Here is a tiny trained network, its code and every weight. The questions are about switching its units off for an input and a target symbol, where a switched-off unit gives its printed mean instead of its output.

import numpy as np


def w(rows, s, z=0):
    codes = np.array(rows[::2]) - 128.0
    scale = np.full(codes.shape[1], s)
    scale[-1] = z or s
    return codes * scale


def norm(h):
    return h / np.sqrt((h * h).mean(-1, keepdims=True) + 1e-5)


def f(y):
    return y / 2 * (1 + np.tanh(0.7978845608 * (y + 0.044715 * y**3)))


def softmax(a):
    e = np.exp(a - a.max(-1, keepdims=True))
    return e / e.sum(-1, keepdims=True)


def log_softmax(a):
    a = a - a.max(-1, keepdims=True)
    return a - np.log(np.exp(a).sum(-1, keepdims=True))


def net(x, mask):
    ids = ['ΦΨζηθλμξπτω'.index(c) for c in x.split()]
    T = len(ids)
    res = E[ids] + P[:T]
    u = 0
    for l in range(2):
        r = norm(res)
        for j in range(3):
            rows = slice(2 * j, 2 * j + 2)
            q, k, v = (r @ M[l][rows].T for M in (Q, K, V))
            z = softmax(np.where(np.tri(T) > 0, q @ k.T / 2**0.5, -1e9)) @ v
            o = O[l][rows]
            res = res + np.where(mask[u + j], z, o[:, -1]) @ o[:, :-1]
        u += 3
        y = f(norm(res) @ A[l][:, :-1].T + A[l][:, -1])
        res = res + np.where(mask[u : u + 8], y, B[l][:, -1]) @ B[l][:, :-1]
        u += 8
    return log_softmax(norm(res)[-1] @ U[:, :-1].T + U[:, -1])


Q, K, V, O, A, B = {}, {}, {}, {}, {}, {}
E = w([
[144,72,143,122,123,106,177,164,95,136],'Φ',
[133,74,67,84,129,102,158,212,127,66],'Ψ',
[156,80,94,117,33,183,106,103,166,200],'ζ',
[122,139,201,185,113,80,233,88,181,155],'η',
[170,90,75,135,171,164,114,52,165,111],'θ',
[70,109,104,147,93,83,170,185,116,75],'λ',
[166,166,112,179,130,163,177,170,166,87],'μ',
[156,112,176,134,84,128,194,181,110,147],'ξ',
[158,96,138,79,130,220,128,160,173,190],'π',
[180,80,162,203,75,128,221,156,169,161],'τ',
[253,136,110,117,108,136,146,76,103,175],'ω',
],0.0055)
P = w([
[87,142,80,109,102,138,238,107,114,134],'0',
[161,66,110,192,121,168,227,129,96,113],'1',
[105,158,102,188,177,3,155,189,183,210],'2',
[168,107,176,50,83,75,163,90,159,44],'3',
[153,57,133,214,123,193,134,123,83,108],'4',
[102,163,97,173,192,23,85,180,182,221],'5',
[174,109,189,39,96,65,85,89,167,47],'6',
[147,46,187,199,128,195,57,119,87,128],'7',
[87,173,94,174,188,23,98,195,193,220],'8',
],0.0043)
Q[0] = w([
[194,126,164,4,77,163,139,77,183,108],'0.h1',
[173,70,160,110,113,135,153,103,163,88],'0.h1',
[138,171,139,166,197,149,129,159,121,102],'0.h2',
[137,105,173,91,162,138,156,99,75,90],'0.h2',
[134,132,115,153,141,129,129,156,95,169],'0.h3',
[135,145,104,121,134,78,109,157,138,146],'0.h3',
],0.023)
K[0] = w([
[234,123,98,68,141,205,21,57,156,210],'0.h1',
[119,133,187,144,161,117,5,122,122,129],'0.h1',
[155,216,134,146,239,173,176,181,99,90],'0.h2',
[181,78,243,137,170,114,32,176,105,67],'0.h2',
[87,129,168,137,126,139,193,211,132,143],'0.h3',
[63,199,83,98,83,176,160,145,141,147],'0.h3',
],0.013)
V[0] = w([
[72,89,172,86,187,197,154,175,207,129],'0.h1',
[105,99,116,128,39,145,54,127,151,150],'0.h1',
[106,102,175,179,68,185,73,142,148,81],'0.h2',
[85,83,130,169,181,141,150,86,127,143],'0.h2',
[101,255,112,113,103,161,152,117,95,124],'0.h3',
[101,108,209,86,131,137,154,186,105,147],'0.h3',
],0.01)
O[0] = w([
[173,95,124,111,204,176,227,175,206,155,171],'0.h1',
[112,33,186,143,118,81,234,126,110,84,17],'0.h1',
[80,146,120,146,124,201,105,228,161,11,57],'0.h2',
[35,100,66,190,92,141,86,90,109,124,164],'0.h2',
[91,166,254,17,107,146,144,206,166,127,4],'0.h3',
[58,190,135,186,186,157,94,208,21,76,173],'0.h3',
],0.0034,0.0036)
A[0] = w([
[134,135,164,71,90,111,104,77,88,50,84],'0.n1',
[155,136,128,143,128,49,140,172,149,177,142],'0.n2',
[83,155,181,175,140,203,146,2,142,120,49],'0.n3',
[62,183,100,73,161,130,163,79,129,51,46],'0.n4',
[167,73,172,200,110,240,114,106,88,138,76],'0.n5',
[124,179,178,51,122,195,157,117,93,77,85],'0.n6',
[156,155,127,103,126,90,140,98,174,164,158],'0.n7',
[155,92,118,89,110,179,81,107,30,135,7],'0.n8',
],0.0091,0.0019)
B[0] = w([
[133,169,174,155,139,107,86,126,53,90,150],'0.n1',
[120,175,94,118,180,169,59,101,164,126,253],'0.n2',
[194,141,137,21,106,233,84,155,149,162,167],'0.n3',
[254,152,123,102,97,67,131,97,166,228,117],'0.n4',
[253,134,113,157,33,201,92,193,116,226,243],'0.n5',
[122,100,20,198,157,130,104,54,132,129,131],'0.n6',
[64,132,117,119,119,93,103,207,98,69,230],'0.n7',
[167,146,180,37,222,206,130,84,127,112,140],'0.n8',
],0.0071,0.0052)
Q[1] = w([
[160,151,115,116,149,100,160,85,126,81],'1.h1',
[185,133,119,154,78,203,154,144,107,4],'1.h1',
[149,151,138,119,116,147,211,170,100,151],'1.h2',
[90,95,121,147,175,101,92,184,169,214],'1.h2',
[84,116,122,121,195,99,117,132,149,204],'1.h3',
[128,101,111,145,114,201,151,157,127,100],'1.h3',
],0.018)
K[1] = w([
[197,92,171,144,174,81,137,63,143,27],'1.h1',
[168,41,199,200,170,135,3,176,170,75],'1.h1',
[157,83,198,182,169,166,155,178,114,159],'1.h2',
[97,177,54,77,172,167,210,115,162,216],'1.h2',
[94,187,67,78,117,158,228,136,89,190],'1.h3',
[124,82,144,180,158,177,95,195,142,143],'1.h3',
],0.013)
V[1] = w([
[79,127,169,148,145,183,142,61,144,156],'1.h1',
[127,149,100,126,123,68,129,59,65,177],'1.h1',
[121,131,128,161,183,85,55,156,185,101],'1.h2',
[75,181,103,164,108,163,139,66,144,106],'1.h2',
[155,248,156,108,55,107,151,117,148,95],'1.h3',
[158,206,140,183,205,144,80,167,134,127],'1.h3',
],0.012)
O[1] = w([
[197,90,160,174,115,132,118,71,130,94,3],'1.h1',
[216,116,140,172,124,190,142,175,52,184,103],'1.h1',
[219,123,69,87,59,156,160,114,105,202,44],'1.h2',
[157,90,188,119,66,153,61,81,115,94,91],'1.h2',
[148,155,149,253,88,146,35,168,160,158,146],'1.h3',
[70,103,139,120,181,131,52,103,167,216,133],'1.h3',
],0.0046,0.0038)
A[1] = w([
[145,146,113,90,2,80,171,178,132,73,47],'1.n1',
[124,128,69,151,126,202,77,126,87,150,136],'1.n2',
[113,199,86,158,148,104,88,68,191,150,157],'1.n3',
[226,43,250,100,174,150,115,145,155,83,121],'1.n4',
[95,120,74,216,96,110,122,116,195,155,64],'1.n5',
[63,117,137,254,92,25,218,111,43,37,2],'1.n6',
[113,136,150,147,57,69,91,45,44,79,132],'1.n7',
[102,80,134,58,213,113,165,89,198,58,117],'1.n8',
],0.0092,0.0042)
B[1] = w([
[172,113,127,114,126,175,129,159,45,55,172],'1.n1',
[88,101,156,106,125,79,148,102,118,99,255],'1.n2',
[164,69,143,138,104,180,195,131,128,122,206],'1.n3',
[180,233,123,102,143,153,176,102,143,146,145],'1.n4',
[154,197,92,114,180,107,75,94,128,95,169],'1.n5',
[11,219,130,176,24,84,205,34,161,142,175],'1.n6',
[60,118,148,163,173,149,135,233,138,149,151],'1.n7',
[171,108,167,135,117,14,98,150,152,113,174],'1.n8',
],0.012,0.0082)
U = w([
[187,107,80,99,81,170,127,210,63,18,102],'Φ',
[70,192,127,172,35,101,185,104,123,122,251],'Ψ',
[192,124,51,229,105,56,97,108,68,209,83],'ζ',
[137,167,75,196,191,179,50,107,198,68,149],'η',
[96,16,186,166,185,157,161,77,59,154,152],'θ',
[175,57,43,80,95,136,159,7,164,107,51],'λ',
[184,89,190,103,142,16,146,158,196,104,171],'μ',
[90,125,28,90,185,151,192,205,151,191,136],'ξ',
[152,216,200,49,200,133,107,74,81,137,123],'π',
[86,100,208,37,62,200,95,146,210,139,117],'τ',
[73,160,219,183,156,131,73,255,61,157,57],'ω',
],0.0077,0.0033)

Each question gives the input, a string of symbols that net reads in full, and the target symbol t.
The units are the heads (2 rows each of Q, K, V and O) and the neurons (one row each of A and B). Each row of codes is followed by its name. A weight is (code - 128) times the scale printed after its matrix; where a second scale follows, it is the last column's (O, A, B and U).
mask holds one flag per unit, layer by layer, with each layer's heads first. A switched-off unit (its flag False) gives its mean, the last column of its rows in O or B, instead of its output. The means were averaged over made-up inputs and are rounded, as every weight is.
A unit's drop is (log p(t) with every unit on - log p(t) with that unit switched off) / (log p(t) with every unit on - log p(t) with every unit switched off).
The circuit of an input: a set's keep is (log p(t) with only the set's units on - log p(t) with every unit switched off) / (log p(t) with every unit on - log p(t) with every unit switched off). Starting from the 12 units with the biggest drops (on a tie, the unit counted first), units are removed one at a time, each time the one whose removal leaves the highest keep (on an exact tie, the one counted first), for as long as the keep stays at least 0.8.
units of the circuit, in order: the units of the circuit, biggest drop first
top k neurons: the k neurons with the biggest drops, biggest first
top k neurons in layer l: the k neurons of layer l with the biggest drops, biggest first
which heads matter: for each layer, one digit per head in row order, 1 if its drop is at least 0.15 and else 0, layers parted by /
input λ τ Ψ η Φ Φ λ, target ζ: top neuron -> (0.n4)
input Ψ λ π Ψ Ψ, target μ: top 3 neurons -> (0.n8, 1.n8, 0.n2)
input ζ η π τ, target μ: which heads matter -> 100 / 100
input π η μ η μ, target τ: top 3 neurons in layer 0 -> (0.n5, 0.n6, 0.n3)
input ζ Ψ η, target Φ: which heads matter -> 100 / 011
input λ θ π Φ θ ω Ψ ζ τ, target ω: which heads matter -> 001 / 100
input Φ η μ η ξ Φ τ θ λ, target θ: top 2 neurons -> (1.n3, 0.n5)
input μ τ ζ η λ ζ ζ, target Ψ: which heads matter -> 100 / 000
input λ θ η, target ω: top 2 neurons in layer 0 -> (0.n4, 0.n6)
input μ Ψ π θ μ Ψ Φ Ψ τ, target τ: which heads matter -> 101 / 010
input ζ τ τ Ψ, target Ψ: units of the circuit, in order -> (0.h1, 1.n6)
input Ψ π θ Φ ξ η μ, target Φ: which heads matter -> 001 / 010
input η μ Ψ, target η: which heads matter -> 000 / 001
input τ ζ ω λ Φ τ, target λ: which heads matter -> 000 / 010
input λ η τ π π θ μ ω, target π: which heads matter -> 100 / 000
input μ τ Ψ τ ζ η τ ζ ζ, target τ: top neuron in layer 0 -> (0.n6)
input η π Φ Φ π ξ Φ η ζ, target η: units of the circuit, in order -> (1.n5, 1.h3)
input ω Ψ ξ, target ζ: which heads matter -> 110 / 010
input ζ ξ ζ μ η θ λ ω, target π: top 2 neurons in layer 1 -> (1.n4, 1.n3)
input η θ η, target η: which heads matter -> 000 / 001
input Ψ λ λ π π λ μ, target μ: units of the circuit, in order -> (0.h1, 1.n8)
input τ π θ λ ω θ ω Φ, target θ: which heads matter -> 001 / 001
input Ψ λ η ω π η, target ξ: which heads matter -> 010 / 000
input τ τ π λ η Ψ τ ζ τ, target λ: top neuron in layer 0 -> (0.n2)
input Φ λ Φ π λ, target θ: top 2 neurons in layer 0 -> (0.n7, 0.n8)
input π Φ λ π λ ω η, target ω: units of the circuit, in order -> (0.h1, 1.n7)
input η ξ θ ξ η η ω η μ, target η: top 2 neurons -> (0.n3, 1.n5)
input ζ λ Ψ, target Φ: top neuron -> (0.n2)
input ξ τ Φ η Ψ, target μ: which heads matter -> 010 / 101
input ζ Φ μ ω λ μ ω τ π, target Φ: which heads matter -> 000 / 001
